[-34  16  20  63   8  36 -21   2  73 -13 -71   0  13  -3   6 -11 -15 -37
 -69   9 -37  21 -36 -43 -31  49   8 -16 -71 -29 -22 -10 -50  12] => 6
[ -7  65  34  45 -40  65  19 -16  -2 -13 -48 -19  44   5   7  42  13   0
  -6  41  24 -24 -30 -15  -5  26  -6 -24   9   0  28  -5  25  15] => 2
[  7  68  11 -13 -31  55  26   1  34   4   1 -17   5  -2 -24  31  21  63
  81 -11 -14  -5 -40  28  29 -16 -22   0  25   5  15 -10  -5  -4] => 9
[-29  12  18   4  -5  33   9  31 -23   7  11 -20  11   9 -40  19 -12  35
  74 -13 -15   5 -42  23  32   2  -4   5   4  12  20 -21  23 -32] => 7
[-26  10  34   6 -18  29   1  12  32  35   9 -17  31  17 -29  -6  11  37
  55  14 -21  15 -57  31  29  22 -13 -22   1  25  14 -17  17 -27] => 5
[ -24   39 -100   53  -78  -18    6   -5   -6   -9   -2  -16   20    6
   54   40  -13    4   -8    5   10  -46   28   36    5  -18   10  -18
  -16    9   42  -36    9   15] => 6
[ 10  16  -6  10  23  40  29  39 -52  19 -46 -29  39  17  27 -11  20  21
  55  66 -47  -3 -34   7  22  -3 -41  -5  23  56  47  21  28  10] => 2
[-54  38 -29  49 -41  11  13   2 -30   8  -3 -15  42  22  18  43 -26  18
  28  26   3 -28  14  21  20 -10   6   7  10   4  39 -24   2 -22] => 4
[-25  17  -4  40 -16  45  -1 -11  29 -13 -61  -2   4 -17  -6  20  -8 -34
 -25  22  12   8 -17 -17 -35  56  10  -7 -14 -19  -6 -31   4  21] => 7
[-12  62   6  53 -31  48  10 -14  48  14 -41  -1   8  18 -14  36  24  20
   4   0  11  16 -59  -2 -28 -25 -12 -10  34 -20  -3 -29 -23  19] => 1
[-46   8 -69  28 -50  -1  17 -53 -27  47 -12   2  -9 -30  11   5 -12  19
  17  34   8 -14  57  60   3  61  17   1 -14  19   8  14  11 -14] => 7
[-29  34   9  53 -32  42  13   0   5   7 -11 -23  21  24  10  63  -6   5
  -5  -2  37 -20 -40 -24   3 -31  19   3  12 -19  -4 -10  -4  28] => 9
[ -6  72  23   9   1  20  18  41   0  16 -20 -17  28  14 -32 -15 -18  53
  65   3 -89   7 -44  43  17   7   1 -26 -20  12  13 -10  -9 -58] => 9
[  8   9  60  37  13  34  10  -7  60  -8 -16 -33  36  34  32  29  -9 -17
 -40  23  34   7 -46 -52 -12 -17 -21  -2 -31  30   0 -24 -12  22] => 4
[-13  44 -61  56 -77  16  10   6  23 -14   1  -5  41  19  49  45 -15  24
  -5  15 -14 -37  23  32  15 -56  17  18  -2   6   2  -5  -8 -13] => 3
[  5  67  -3  -1 -17  38 -21 -18  34 -39 -83   1  11 -12  22  25 -18 -44
   6  25  44 -60 -59 -41 -37 -58 -51  15 -10  25   6 -31  18  56] => 3
[-19 -23 -43  30 -57  13  -3   8  17  -7  11   9  30  17  13  24   4  12
   5 -12  39   6 -14  14  21   8   7  14 -10  31  25   0  23  -6] => 0
[-15 -31  27 -35  16   8  45   5   1  15   9  -9 -10 -27 -28   9 -17   2
  90  10 -58   8 -18  23   0  47   2  29   0  14   5 -50  27  23] => 7
[-27  30   9  -2  -1  39  20  10 -27  17 -15 -24  21   6 -10  20   3  42
  66   8 -25  12 -47  23  28  14 -34  12  19  26  10 -20  12  16] => 6
[  1  28  17   5   9  34  14  35 -14 -28  -9 -51  22  20 -18  35 -16  18
  49  -8 -10 -18 -48  27  38  -5 -18   8  -2  16  16 -38  47   3] => 2
[-36  64 -67  60 -53  -2 -22 -11  17   6   0 -15  28  17  30  33 -19  14
   5  26  18 -49  13  35  11  -2   4  -3 -32  21  19  -6  -8 -19] => 8
[-38  51  -4  45 -25  49 -11 -10  28 -15 -58   3   9   2 -10  23   9  -8
 -10  24  46 -10 -54  -6 -27  20  -4   6   5 -20  10 -29  19  25] => 9
[-23  36 -68  35 -52 -21  -7  12  32  -7   6   3  17  -7  54  16 -28 -10
   7  13 -30 -37  23  53  26 -13  17   0 -18 -21  26 -26  -1  16] => 7
[-36  44  24  19  23  30  23  29   0  17  -7 -28  34  21 -14   9   6  18
  56  18 -51  -1 -58  29  19  10  -5  -6  17  13  24 -14  24 -14] => 1
[-24  25  20   5   7  41  20  17   1  12  -7 -36  16  10  -6  13  -4  47
  65  -7 -41   9 -46  23  34  -5 -18  10   6  17  19 -28   8  -6] => 6
[-58  45 -65  55 -40   4   0   0   5  13   2 -19  21  13  37  15 -10   7
  18  24  -9 -34  -3  45  23  17  17   2  -8  -5  31 -21   2 -12] => 1
[-31  22  42  10   3  32  11  20  10  43  11 -17  27  23 -27  31  -9  48
  73 -17 -26  12 -71  18  27  -5   5  24  19  15  -6 -10   7 -11] => 8
[-35  36  20  14  20  42  25  22 -19   4  -7 -43  14  27 -15  11  -6  49
  63  -2 -35  16 -41  34  30 -20 -21   4   6  20  16 -34  14 -20] => 6
[-29  43  14  33 -41  52   6 -19  41  -7 -33 -10  17  11 -20  39   6  -4
   2   2  51 -15 -60 -18 -16  -6   5  -4  12 -10   3 -15  18  25] => 9
[-26 -24  22  40  15  43  37 -11  16 -29 -54   6 -22  25 -26  49  -8 -45
   7  -4  44  17 -30 -18 -46 -33   7   6  12 -22  -5 -55  14  43] => 8
[ 21  14  27  52 -13  26   4  26  13  26 -10 -49  21  36 -21   3 -13  30
  29  29 -34   1 -31  43   1 -25 -13 -46  13   6  -5 -47  29 -27] => 5
[-49  60 -12  30  34  -9  15 -32  26  83 -17 -69  33  12  28  49 -37  29
  29   9 -38 -14  20  56  16  -9  -3   7   2  47   2 -34  15 -16] => 4
[-25  57  24 -78  -7  22  37 -16  42  22  22 -10  20  -6 -43   8  43  30
  78 -39   0  10 -42   7  20  -6   5 -26  42  37  36  22  33 -15] => 9
[-58  47 -87  58 -66   4  -4 -13  20  36  -7 -11  22  22  10  19  -5  32
  12   9  14 -12  17  37  -5 -26   9  -1  11  11  31 -16  -8 -37] => 4
[-31  15 -70  47 -56   2 -20  -3   5   8   8 -19  42  19  20  26  -3  32
  -7   4  24 -27   3  31  20 -22   4  20   6  33  12  11  22 -19] => 6
[-16  70 -18   0 -32  28  -2  13  29  47 -17 -23  29  -4   7  -1  13  68
  91  18 -70   7 -42  31  22  -6 -30   9  35  37  39 -46   1 -27] => 3
[  7  90 -25  28 -43  37   8   9   2 -19 -49  -5  23  11  -7  35  -2  -1
   5  29   6  -7 -34  -1 -40 -25 -29 -22  16   4 -11 -28 -11  38] => 7
[-47  29  28   4   6  34  18  27 -11  16   6 -34  21  22 -17   8 -12  29
  69   7 -19   4 -57  14  37   5 -21   2  10   8  36 -31  17  -7] => 4
[-34  51 -80  49 -58  11   4  -1 -13  -5   2 -22   8  24  21  22 -14  26
  16   1  22 -45  -9  34   6 -49  18  15  11   0  14  -9   0 -15] => 1
[-15  44  10  34 -35  63  23   7  21 -21 -14  -5  25  14  -4  48   8   5
 -19   5  23   1 -18 -30 -22   8   7  -2  -7 -17 -10   1 -19   5] => 4
[-39  94  12  34   1  26 -21  31  17  47 -14 -35  14  19  -6  14 -14  43
  50  -9 -46 -14 -73  52  29 -45 -25  -9   0  -6  -4 -30  20 -10] => 3
[-11  22   7  19 -10  58  19 -27  23 -18 -63  -5   3  -4 -15  26   6 -20
   6  16  33   3 -44 -21 -48  30   2  19  26  -3  -8 -42  16  23] => 1
[-12  51  -3  54 -12  34   5 -11  39   2 -62   3   2  13  -1  32  20  11
 -32  -3  20  19 -48   4 -45 -43 -20  -9  12  -9  -6 -28   2  42] => 6
[-10  38 -50  37 -95  22  23 -16 -43  17  27 -19  11  24  39  31  -7  32
  31   6  47 -20   6  28  25 -19   1 -24  13  10  27 -15  10  13] => 0
[-36  24  26  -2 -14  42  15  15  -1  21  14 -20  17  11 -19   2   0  52
  67   7 -24   1 -46  31  34   6   1   3   7   8   7 -12   5 -21] => 5
[-34  45 -14  66  -7  37   5  -7  19  -5 -40 -31  -2  20  10  27   4   4
 -49  17  48  -4 -40 -17 -25 -22 -15  -6  -4 -10  16 -19   4  42] => 4
[-45   2 -52  40 -49   5  10  -3  -7  14  25 -26  18  23  13  48 -30   0
  39  -1  24 -54   7  25  20 -24  31  13  -7  14  12  -6  22  -8] => 8
[ -2  20  10   3  -4  42  17  27  10   6   1 -35  27  24   7  19   2  44
  63 -13 -28  16 -41  16  34 -20 -22  -1   2  34  18 -31   2 -23] => 6
[-64  38 -60  60 -50  -1  16  -2 -11  -4 -14 -14  19  13  14  29 -30   9
   4  16   2 -37  10  29  11 -14   8  -1 -15  -5  43 -18  -2   0] => 4
[-47   8 -30  22 -59  14  12   0   8  17  34  -1  37   5  30  31  -9  21
  33  24 -13 -37  17  16  12  -6  45  27  10  -5   6 -13  -7 -11] => 5
[-45  48 -70  51 -72   6 -14   8   4 -13 -22  -1  27   7  19  22 -27   1
  22  19  -6 -52   0  48  17 -22  -2   2 -18   4  28 -25  22 -17] => 3
[-42  29   6  41   4  48  -3   6  46  -5 -28 -21  -7  25   0  30   6  -8
   8 -21  28  11 -35 -26  -2 -38  15 -12  -1 -31  21 -43 -15 -10] => 9
[-34  40 -74  48 -47   4   0  12 -23  13  -6 -10  22  -7  22  23 -21  21
  22  38 -27 -37  23  45   5   9  11  15  -4   5  12  -6   4  -3] => 7
[-35  45 -63  58 -57  15  -9   5   7  21   1 -26  33  12  33  38  -9  31
   9   5  -8 -37  -2  30  17 -18   7   3 -10  12  14  -8   2  -8] => 6
[-38  21  28   3  -8  22   1  18  29  22  14 -19   6   8 -24  -7   3  29
  60  -2 -14   3 -73  34  35  34  -1   1  -7  -4  23 -27  33  -4] => 9
[-81  12  10  24  14  39 -10 -33 -14 -24 -63   3   3  13 -17  14   8 -32
 -28  25  86  15 -33 -47 -42  11   6   6  13  -3  16 -42   8  15] => 5
[ -9  44  -1  48 -37  46  -9  -9  49   0 -54  -6   4   3   3   5   1 -10
 -27  20  12  -5 -46  -1 -26   5 -16 -21 -27  -4 -12 -18  11  14] => 3
[-45  16 -52  72 -40  -7  -8   8  -8   6 -10  -9  44  12  40  42 -33  -7
 -11  25  -4 -39  24  31  34 -21  17   3 -12   5  26   9   3  -5] => 7
[-52  30  35   3   7  40  13  10  -2  22   4 -24  28   7 -12  23 -10  28
  74   6 -21   8 -36  21  41  14  -2  10  11  14  26 -25  15 -22] => 7
[  6  11 -66  43 -30 -15  29   9  -6 -32 -46 -22  43   4  -5   6 -50  -6
 -23  43 -71 -17  48  44  -9   4  13  -3  -7  30 -13  10   1  -7] => 7
[-33  46  39   5   5  31  18  14  30  11   5 -15  30  20  -8  39  -3  36
  72 -25 -28  15 -38  17  41   2   6  -9  -5  18  39 -33 -10 -40] => 8
[-114   69  -17   16  -36   22  -38  -51    3   27  -13  -20  -20   -3
  -39  -33    3  -11   -8   20   65  -26  -45  -30  -29   18   14  -24
    8  -36    7  -12   -4   17] => 5
[  0  53 -92  35 -62  -3  -1   0  22  -8 -28   3  30  -5  31  18  -6   6
 -18  23  -5 -43  12  39 -16  17  17  -3 -14  24   9  22  15   7] => 8
[-25   8 -28  36 -52 -21   0  -4  56   1   1   8  30   6  39  28 -31 -17
   2  -9 -12 -40 -15  27  43  -9  19  -6 -32   0  27   8  -7  27] => 8
[-10  48 -23  17  -6  18  -8  16   5  50  -5 -49  31  19 -11  38  -3  53
  46 -17  -7   8 -18  31  25  -3 -23 -13  17  41  18 -23  15 -45] => 4
[ -5  48  39   2   1  31  23  -1   7  20 -14 -27  21  -3   0   6 -11  48
  59  12 -45  11 -47  31  29  26 -27   8   5  26  16 -26  14  21] => 0
[-10  30 -12  17 -16  45   7  16 -10 -26 -56   3   9 -10 -13  37  -6 -19
  14   7   5   0 -23 -14 -17   4  -6  -1  25 -21   2 -23   6  33] => 7
[-21  63 -52  56 -60  -3   7 -10  18  -3  -5 -17  15  14  27  34 -35  27
  12   9  -9 -47  16  44  17 -35  15  -2 -30  -4  14 -23 -23 -16] => 9
[  0  36   1  43 -22  44   8  -2  43  -9 -41   6   3  -3   6  28  21   3
 -23  -4  16  11 -36 -11 -28  -1  -7  -8  -2 -10   7 -11   5  44] => 0
